In the rows, zero is written as 128.
Each row of numbers belongs to one of the objects below and depends on some of the facts about them. Some rows are named. Which object is each other row?

How the objects are related:
tapi | Σ pozi suves klupi koni tuvadru luzi gakluk romitus lebaplas
sidrosar | η fini stuzen skadruk trugik
neli | η viskal noror sofler tristivon gromis
stegoskon | η pozi plaflabre dere zabrudu
zegramar | η serol gruzom
zeso | η revu guvom dudren skefeski gruda
plesi | η kotin riposel kliklar bruflol tugral
plidresa | Σ vare suves sidrosar nobi ledregro miko
dabrik | Σ tribri stadran skadruk besto sorem
skebro | η pozi brokla pebel fifis
flastevil | η viskal kiklepar dere brobre zedar rakla
gakluk | η dralik peske brobre romitus
pifevus | Σ nage suves ploplu bremu kliflu stevibruk gonilom vogrir
zapok | η ploplu
lalaplon | Σ mutrar kasto kiklepar tristivon romitus kaskon
rinar | Σ klaplunun drunar pebel koni lipa zapok
kaskon | η rinar nugris nosta fifis
nezu | η fledo peske skitar rakla
fofler | Σ tagil stupum poton
pomobo | η plaflabre fleke flevil stuflal
gruda | Σ nage dere rebon nobi badra lipa
plufe | Σ mutros tribri sagrek skefla kluplugil flaflosan
fulatos | η droklon | Σ brodrek suves riposel flevil zegramar zagrar
truto | Σ sorem tubimon komum
vofis | η dere plidresa ruvo brikel
pibri | Σ pozi klodrom fliridor trebrolo kliklar
trusi | Σ pozi grugik brofum gakluk tubimon
nibran | Σ fini bremu tramul stevibruk flaflosan sorem
potem | Σ pleplel revu sesar
plutim | Σ mutros nezu
fedatem | Σ fini lefe tramul kliklar flaflosan malen
skemok | Σ pozi zevos tagil mudruk teflobra sepabe
namam | η suves vafiskel
rebon | η rinar gonilom
zoman | η viskal fleke broklu driskem
dudren | Σ pleplel grugrok breflik duvur manin
badra | η drebas besto sepabe
tuvadru | η flostek tribri troskam
plabal | Σ klodrom guvom duvur komum
broklu | Σ fletom mutros stupum fuplik komum
fedo | Σ zibi feflek flevil
klupi | η revu pleve
dutrastis | η zatol vener drunar fuplik | Σ tagil drebas fliridor peske zezen
muvi | η kliflu | Σ nezu troskam
kasto | η kodru dere pebel plabal klaro
mogir | Σ fletom klodrom stuzen rabras riposel zagrar sorem
grugik | η plaflabre tefo broklu bremu brofum rakla
droklon | Σ bruflol tragror trugik driskem klaro sedrar
dralik | Σ pozi gigu kluplugil klaro
gagekles | Σ fletom lizel skenu vifoska nobi
kluplugil | η sofler brokla skefla
fleke | Σ kodru ploplu klaplunun nosta luzi
dratrur | Σ pleplel trebrolo kaskon
ledregro | η fletom fleke skefla
zagrar | η nage tubimon
trara | η kostor sagrek gonilom mogir
brabru | η vener bredro trugik lebaplas
klodrom | η dralik stuseka brobre
noror | Σ viskal flimo tutras tragror gakluk flaflosan
skitar | Σ stevibruk sedrar
brokla | Σ miko fifis sedrar
roflepum | Σ vener kelol sketum ruvo tradron
zatol | Σ kliklar peske

Some objects and their rows:
[119  99 100 116 113 166 144 130 139 103 139  78 131 115 143 121 134 160
 121 134 135 126 137 104 117 126 126 151 135 117 113 127 107 128 140 100
 128 142 156] -> zegramar
[131 159 102 128 133  98 167 102 145  91 114  53 145 167 114 126 127 137
 116 221 156 118 156  61 101 183 186 147 131 176 153 120 131 137 131  64
 109 129 134] -> flastevil
[123 150 137 104 128 120 135 139 120 148 144 137 126 139 131 145 137 100
 138 118 114 113  92 140 114 124 128 124 133 139 119 119 141 123 135 142
 129 124 126] -> trusi
[109 166 125  98 124 123 133 134 125 153 145 130 115 134 117 145 135 103
 133 118 114 106  86 153 106 132 118 125 125 133 126 116 139 123 119 141
 130 132 132] -> tapi
[133 136 150 137 128 120 119 131 120 124 111 143 110 114 118 129 118 121
 136 152 126 133 122 125 125 147 119 120 137 145 124 144 129 134 114 133
 132 126 120] -> tefo
[130 118 120 138 135 117 115 125 124 138 132 153 143 129 122 123 120 114
 124 120 126 134 127 142 124 127 141 123 132 123 126 123 131 123 129 145
 134 111 115] -> tutras
[131 122 150 142 134 125 129 128 127 135 125 143 132 126 143 140 133 121
 133 114 131 137 136 109 164 113 129 118 128 121 129 135 147 125 145 130
 116 134 124] -> stupum
[136 132 147 142 125 116 126 136 114 117 103 145 112 115 124 127 116 122
 138 147 134 131 117 134 126 145 110 117 131 147 121 155 133 130 114 132
 141 118 118] -> stuflal
[134 112  95 101 125 129 114 129 138 153 133 144 108 130 153 126 136 117
 104 106 159 151 159 159 107 105 154 136 116 107 172 138 100 130 115 130
 157 134 118] -> fifis
[149 140 147 120 129 116 134 131 127 126 126 138 119 140 107 118 137 125
 133 138 124 156 128 122 128 128 133 113 132 134 147 135 126 147 109 134
 132 134 120] -> brikel
[131 123 128 141 139 121 123 132 122 133 130 152 142 134 131 132 126 122
 130 117 125 128 129 132 133 118 141 122 132 122 123 121 133 122 136 140
 129 117 120] -> malen
[139 131 115 107 131 109 139 127 150 153 143 124 124 162  92 114 150 129
 115 105 161 161 135 154 139 121 150 100 113  93 181 131 135 131 106 118
 144 152 136] -> pebel
[107 145 117 134 120 112 114 121 133 141 110 123 134 137 109 116 118 138
 132 105 131 121 138 152 146 127 110 125 120 132 135 123 138 125 125 143
 132 124 112] -> tristivon
[134 136 119  97 119 127 128 134 114 143 147 136 134 123 130 132 129 104
 120 135 100 121  91 143  82 119 133 139 137 140 105 125 113 132 126 149
 139 110 117] -> droklon
[131 150 155  94 120 131 134 143 115 140 146 137 126 126 134 130 137 117
 132 115 111 126 104 121 137 113 116 133 147 142 121 118 145 118 142 137
 119 100 131] -> zatol
[136 133 153 130 125 128 120 132 123 141 130 139 136 125 143 140 129 118
 131 123 128 133 134 118 164 116 123 120 132 126 131 144 148 125 141 132
 120 136 125] -> poton
[146 105 111 125 147 196 126 164 123 111 143 116  65 120 202 151  91 159
 145 159 124 110 170 158  81 185 117 178 140 131 163 120  75 126 144  91
 133 147 146] -> trara

Which object is each row?
No name comes twice in this set of rows, the named rows included.
[103 107 130 150 112 130 113 122 128 118  99 147 114  96 125 128 124 122
 131 129 145 135 128 113 137 139 126 120 136 128 112 158 143 131 115 129
 137 135 132] => flevil
[146 136 137 121 133 129 119 133 123 133 122 148  97 125 149 134 124 125
 132 125 131 133 146 150 117 129 116 130 118 129 157 130 108 139 115 132
 134 134 116] => nugris
[123 151 144 104 112 110 147 149 126 130 124 135 107 156 121 140 162 118
 151 105 121 129 110 103 111 105 141 117 124 137 137 129 134 140 139 147
 133 142 132] => plabal
[119 121 147 128 122 141 137 130 126 120 128 151 122 103 123 118 143 134
 125 101 127 135 126  97 149 103 124 135 136 118 120 118 138 119 131 133
 115 110 138] => stuzen
[101 105 108 155 124 137 138 156 131  92 111  99 136 148 123 131  98 140
 153 204 152 116 122  93 108 233 163 138 184 161  97 166 157 103 162  84
 143 123 153] => grugik
[163 118 148  55 122 201 180 160 123  82 171  89 134  94 101  64 122 202
 107 129 115 148 118  99 140 119  88 178 170 148 110  87 125  99 135  80
 105  38 173] => brabru
[119 121 103  88 106 165 160 142 133 108 141  69 117 126 143 134 145 145
 126 139 115 108 103 107  85 124 114 155 127 131 107 123 107 127 139  98
 125 141 165] => fulatos
[114 124 133 142 135 122 117 131 130 138 129 148 131 130 124 131 118 114
 139 132 129 128 118 128 137 153 143 118 149 127 120 137 150 122 138 138
 133 121 119] => brofum
[105 137 128 151 117 121 106 126 133 126 107 134 126 140 115 103 122 149
 151  98 125 135 157 123 146 122 123 131 134 139 137 123 131 137 136 150
 123 132 110] => pleplel
[143 132 117 108 111  93 131 115 119 130  98 109 146 134 138 129 134 135
  99 120 166 119 138 171 146  82  90 112  72 137 142 143 118 120 118 129
 136 108 112] => sofler
[131 136 126 114 129  97 159 130 165 128 136 119 116 169  61 110 161 116
 138 148 157 188 124  75 123 160 206  91 153 107 173 149 148 148  94 101
 144 167 146] => dere
[176 111  73  55 107 119 172 153 145 127 137  59 126 198 152 108 164 166
 107 126 199 162 172 160 104  90 149 120  93 118 204 151  89 127 137  92
 159 149 147] => skebro
[119 188 119 119 146  95 131  82 124 148 149 119 155 132 148 160 130  84
  99 145 101  77 130 114 111 113 158 158 101 154 135  65 128 125 140 120
  85 110  99] => dralik
[126 140 140 123 127 117 138 139 123 130 127 151 121 134 136 149 148 111
 142 111 120 112  99 123 114 114 129 123 118 131 121 120 130 128 142 145
 127 127 132] => truto

The same objects again, as new rows of numbers:
Some rows with their names:
[129 119 140 130 131 138 124 123 133 129 118 110 131 133 124 125 129 111
 115 118 110 130 135 136 129 114 126 130 109 125 122 123 146 130 128 122
 144 140 138 138 140 129] -> brelon
[130 122 140 131 130 130 126 119 133 126 121 113 134 136 117 129 127 109
 118 123 113 128 136 136 134 116 125 131 122 124 126 126 145 135 137 125
 146 140 138 138 140 119] -> sepabe
[131 118 143 130 138 131 123 120 138 127 119 117 133 142 119 131 127 106
 118 124 118 128 135 143 132 116 121 131 113 125 131 126 140 135 132 125
 150 137 134 140 135 126] -> drebas
[133 121 156 125 150 116 126 130 145 130 118 115 118 147 111 145 116 106
 126 127 125 132 137 148 131 118 121 126 126 122 139 128 131 134 142 141
 117 121 125 149 124 128] -> kliklar
[130 125 135 128 136 136 128 122 134 130 119 115 140 130 127 124 129 114
 119 114 109 128 133 133 125 111 123 128 110 124 132 124 149 142 128 124
 139 138 138 137 132 122] -> besto
[129 121 137 131 134 137 125 121 134 128 122 115 138 135 123 124 129 111
 117 118 109 129 133 135 131 112 125 129 110 124 122 126 147 133 127 121
 145 140 136 137 135 125] -> tugral
[134  98 109 119 149 142 132 134 128 129 119 100 122 126 138 124 133 127
 116 107 117 130 122 108 111 108 119 126  82 124 150 131 142 121 146 140
  72 137 139 132 150 123] -> plabal
[133 125  68 131 120 112 156 130 155 144 146 158 202 156 126 116 158 120
  84 162 106 110 176 153 177 132 100 152 198 111 169  80  99 163 153 131
 135 140 106 141 118 196] -> sidrosar
[130 102 131 128 129 136 136 132 135 132 103 103 132 124 149 128 142 122
 118  93 120 121 137 128 103 110 127 119 100 129 178 149 146 133 145 147
  60 138 150 134  83  75] -> mogir
[130 121 134 135 124 141 123 122 135 127 119 121 139 139 132 121 134 107
 115 115 110 128 133 145 132 109 125 128 101 125 128 123 145 127 129 123
 154 142 135 139 123 119] -> nage
[136  88 142 123 126 124 115 115 147 121 120 115 130 157 129 146 123 100
 120 117 128 124 138 138 133 117 124 134 113 129 139 126 131 118 153 129
 106 138 136 129 138  98] -> fofler
[134 120 128 127 120 133 132 147 151 145 113 111 122 144 160 122 125 124
 123  75  95 136 132 146 101  97 131 112  91 123 149  95 138 140 124 141
  52 124 120 143  75  87] -> nibran
[115 141 149 152  51 136 180 121 119 154 145 112 136 123 147 151 159  93
  91 160 123 106 167 134 145 189 159 121 187 124 171 136  82 151 126 157
 118 147 144 178  56 113] -> trara
[134 108 155 127 133 110 129 134 147 121 109 108  98 131 104 154 117 118
 125 138 117 131 137 124 125 121 126 121 148 122 126 137 125 108 189 161
  63 123 128 146 133 111] -> pibri
[141 106 124 139 103 155 122 119 139 118 127 135 125 134 146 122 139 101
 123 112 107 125 110 139 119 108 127 126  70 128 132 122 147 108 136 125
 150 141 132 140 117  91] -> gruda
[127 122 140 123 109 156 115 130 132 129 155  96  95 129 126 124 136 116
 111 132  88 132 145 124 124 117 117 128 138 128 147 135 118  62 103 105
 128 151 127 158 175  77] -> plaflabre
[124 118 135 143 130 157 134 121 110 138 115  97 123 151 128 131 129  96
  96 110 131 134 126 144 139 107 146 132  80 120  99 111 133 131 123 139
 146 160 151 138 120 119] -> fifis

Name these rows:
No name comes twice in this set of rows, the named rows included.
[136  98 139 149  76 163 125 139 156 138 117 120 116 159 177 109 139 100
 110  99  84 136 128 159 127 104 139 116  71 130 114  98 134  90 128 125
 121 144 117 145  89  95] => skitar
[129 121 135 128 109 133 126 134 137 130 116 109 121 127 135 135 119 125
 116  98  94 135 136 122 116 109 141 124 129 123 100 100 134 129 151 132
  87 136 130 130 121  99] => noror
[136 128 129 129 133 139 127 119 132 122 127 125 129 114 126 126 130 113
 132 118 110 127 115 124 114 115 121 124  92 125 136 130 155 142 124 122
 162 131 137 144 133 125] => guvom
[119 131  61  97 160 165 129 168  84 137 141 135 115  99 123 166 138 128
  54 118 159 121 127 137 138 146 155 163 151 101  40  70  73 175 174 119
 223 131 126 149  70 180] => kluplugil
[134  83 127 100 110 133 105 123 155 125 132 107 129 128 159 140 130 123
 116 100 103 120 149 107 103 118 120 131 120 140 158 139 125  94 123  95
  76 142 137 122 138  71] => broklu
[150 156  78 131  67 153 158 114 123 114 196 186 133  77 139 134 158 103
 155 153 112 108  78 116 106 175 124 125 104 116 174  92 124 179 117 131
 234 106 104 190 107 139] => zeso
[127  78 121 113  62 144 135 120 137 139 177 111 139 124 200 122 161 112
 109 134 103 111 160 111 148 215 138 135 156 131 137  86  90 154 128  99
 166 124 108 149 165 181] => nezu
[131 105 150 126 137 126 116 118 136 121 120 113 125 154 115 142 123  99
 119 123 129 127 141 146 138 120 122 135 127 125 132 131 134 124 145 129
 140 137 134 138 143 109] => tagil
[131 123 147 130 140 132 130 129 136 129 118 111 115 126 114 132 125 114
 114 142 108 133 130 123 131 119 126 123 118 125 108 136 135 113 141 127
 137 132 132 144 145 155] => trebrolo
[130 127 142 126 129 126 127 128 141 138 121 108 132 136 133 130 118 118
 124  97 101 135 138 134 119 110 131 121 117 123 128 104 141 146 120 127
 105 131 130 138 122 116] => flaflosan
[129 112 126 112 150 144 110 133 133 125 113 117 131 123 132 134 131 120
 103 104 121 125 138 137 115 107 122 135 109 128 127 138 138 121 131 105
 150 139 141 132 110 103] => fletom
[133  99 108 142 124 181 117 143 120 133 108 120 111 160 148 126 130  95
  79  98 124 139 110 160 138  86 151 139  42 119  55  83 122  99 142 128
 162 160 132 132  93 119] => brokla
[139 104 151 125 153  99 125 131 166 130 110 122 127 173 112 150 113 104
 123 134 125 130 149 156 140 108 113 128 137 123 148 121 120 118 163 151
  77 120 115 140 118 131] => zatol

Now the same objects, written a new way:
Some rows with their names:
[115 123  97 134 145 125 118 116 131 126 152 125 114] -> malen
[106 100 157 131 132 167 160 123  94 131 100 153  55] -> vener
[153 161 108 170 117 130 145 157 161 121 166 111 132] -> fedo
[141 108 112 190 107 110 152 158  98 135 183 175  93] -> dutrastis
[137 133  96 121 143 128 124 136 120 126 139 135  99] -> zevos
[142 156 136 110 153 138 138 136 125 102 123 149 127] -> zabrudu
[122 113  98 114 116 113 115 123 120 131 165 144 120] -> tuvadru
[149 163 138 105 135 148 159 135 128  97 130 145 138] -> brikel
[122 174  75  96  74 167 143 130 118 141 122 124 102] -> riposel
[132 141  90 129 136 131 129 131 125 129 150 125 118] -> stupum
[153 148 144 112 152 124 170 116 175 143 141  97 173] -> revu
[103 135  98 131 177 103  99 124 114 136 157 184 118] -> kluplugil
[134 129 133 146 147 128 111 142 150  81 131 143 114] -> zedar
[120 135 122 137 132 138 125 140 134 119 143 141 120] -> brelon
[156 157 144 152 149 130 164 134 166 126 141 111 161] -> pleve
[119 129 123 144 116 124 114 142 134 116 157 160 126] -> namam
[109 105  94 141 125  99  89 136 151 111 192 148 124] -> klodrom

Name these rows:
No name comes twice in this set of rows, the named rows included.
[171 172 101 117 130 136 163 146 127 106 166 106 161] => plabal
[155 139 126 136 138  94 161 124 153 139 170 126 165] => klupi
[125 136 110 119 161 131 131 117 128 135 133 135  85] => tragror
[138 129  87 118 207 146 114 104 153 126 151  14 128] => gonilom
[133 119 112 109 142 134 134 103 127 123 131  90 114] => ploplu
[168 165 149 152 155 123 177 135 178 125 138 106 171] => skefeski
[160 146  66 182 176 136 111 151 185 117 193  15 153] => mogir
[115 136 100 141 187 128 100 114 126 134 120 126 114] => skefla
[134 158 139 113 111 120 144 150 116  92 172 202 145] => vofis
[114  99 115  87 130 127 118 112 121 132 141 128 119] => mutrar
[117 125 128 147  98 128 171 146 109 153 167 174  72] => sidrosar
[111  92 109 138 141  89  79 123 142  96 185 150 109] => gakluk
[103 118 135 175 137  94  76 150 138 114 149 218 119] => zoman
[132 139 101 108 138 147 146 117 133 147 131  90 103] => suves

